Below are the code and all the weights of a small trained network. Each question names an input and a class and asks about switching units off, where a switched-off unit gives its printed mean instead of its output.

import numpy as np


def w(rows, s, z=0):
    codes = np.array(rows[::2]) - 128.0
    scale = np.full(codes.shape[1], s)
    scale[-1] = z or s
    return codes * scale


def f(y):
    return np.maximum(y, 0)


def log_softmax(a):
    a = a - a.max(-1, keepdims=True)
    return a - np.log(np.exp(a).sum(-1, keepdims=True))


def net(x, mask):
    res = np.array(x, float).reshape(1, 2) / 4 @ E
    y = f(res @ A[0][:, :-1].T + A[0][:, -1])
    res = res + np.where(mask, y, B[0][:, -1]) @ B[0][:, :-1]
    return log_softmax(res[-1] @ U[:, :-1].T + U[:, -1])


A, B = {}, {}
E = w([
[140,71,34,32,106,137,108,126,123,254],'x0',
[221,116,72,75,150,30,118,113,159,134],'x1',
],0.011)
A[0] = w([
[83,136,146,95,156,148,104,158,105,121,94],'n1',
[168,118,67,73,120,93,119,112,157,193,128],'n2',
[139,140,226,248,145,117,136,132,122,21,165],'n3',
[61,130,176,194,106,214,139,110,137,136,254],'n4',
[122,140,119,166,106,125,118,129,135,154,115],'n5',
[51,132,126,121,156,123,128,121,132,155,170],'n6',
[186,131,89,92,126,112,141,124,154,150,49],'n7',
[145,135,153,126,112,104,150,128,109,142,92],'n8',
[142,128,60,44,151,59,146,136,76,170,160],'n9',
[149,141,158,165,117,103,121,125,122,122,121],'n10',
[237,131,83,81,129,55,143,117,126,142,181],'n11',
[192,120,80,77,136,61,108,117,133,113,188],'n12',
[135,137,185,198,107,93,135,113,127,74,178],'n13',
[114,94,150,143,98,137,139,132,102,114,178],'n14',
[178,91,82,58,109,164,115,144,168,98,135],'n15',
[111,132,109,89,136,176,128,114,167,143,172],'n16',
[202,151,52,34,119,108,131,129,119,166,190],'n17',
],0.015,0.0071)
B[0] = w([
[104,120,115,124,114,118,130,130,129,160,146],'n1',
[177,99,132,122,135,147,101,126,115,87,216],'n2',
[155,123,127,125,254,156,114,187,96,81,253],'n3',
[108,163,121,147,121,110,128,134,78,179,229],'n4',
[125,127,129,127,116,117,130,135,126,132,134],'n5',
[134,130,134,151,123,126,131,135,111,132,158],'n6',
[140,124,151,111,144,106,135,57,117,104,170],'n7',
[126,134,138,125,128,142,131,116,114,122,130],'n8',
[158,102,128,141,88,135,136,139,152,119,217],'n9',
[155,139,128,132,136,154,119,145,104,144,152],'n10',
[113,155,131,112,115,108,132,99,203,151,225],'n11',
[98,150,112,114,101,94,143,117,189,156,211],'n12',
[114,137,141,142,176,148,119,196,122,99,200],'n13',
[120,131,138,126,123,118,138,120,106,126,158],'n14',
[122,113,129,126,108,150,126,126,131,99,177],'n15',
[131,97,140,127,135,135,141,124,97,140,164],'n16',
[110,77,117,127,79,157,125,128,157,138,232],'n17',
],0.048,0.023)
U = w([
[32,220,125,156,124,51,174,152,88,179,69],'0',
[145,167,106,84,155,151,106,178,216,72,150],'1',
[156,123,100,93,45,136,131,70,206,104,9],'2',
[123,222,145,121,254,127,108,218,85,70,224],'3',
[132,111,108,175,28,155,139,125,71,164,92],'4',
],0.0082,0.0013)

Each question gives the input, the list of numbers given to net, and the class t.
The units are the neurons (one row each of A and B). Each row of codes is followed by its name. A weight is (code - 128) times the scale printed after its matrix; where a second scale follows, it is the last column's (A, B and U).
mask holds one flag per neuron, in row order. A switched-off neuron (its flag False) gives its mean, the last column of its row in B, instead of its output. The means were averaged over made-up inputs and are rounded, as every weight is.
A unit's drop is (log p(t) with every unit on - log p(t) with that unit switched off) / (log p(t) with every unit on - log p(t) with every unit switched off).
The circuit of an input: a set's keep is (log p(t) with only the set's units on - log p(t) with every unit switched off) / (log p(t) with every unit on - log p(t) with every unit switched off). Starting from the 12 units with the biggest drops (on a tie, the unit counted first), units are removed one at a time, each time the one whose removal leaves the highest keep (on an exact tie, the one counted first), for as long as the keep stays at least 0.8.
units of the circuit, in order: the units of the circuit, biggest drop first
top k neurons: the k neurons with the biggest drops, biggest first
drop when u is switched off: that unit's drop, to one decimal
input [-2,3], class 1: units of the circuit, in order -> (n4)
input [1,-7], class 0: top 3 neurons -> (n4; n3; n2)
input [2,-3], class 0: top 2 neurons -> (n3; n17)
input [8,-4], class 4: top 2 neurons -> (n11; n12)
input [3,-5], class 0: top 2 neurons -> (n3; n17)
input [1,-3], class 0: top 4 neurons -> (n3; n17; n2; n9)
input [-2,6], class 2: drop when n3 is switched off -> 0.1
input [-1,3], class 2: drop when n3 is switched off -> 0.9
input [4,-7], class 0: drop when n3 is switched off -> 0.3
input [0,0], class 0: top 2 neurons -> (n3; n2)
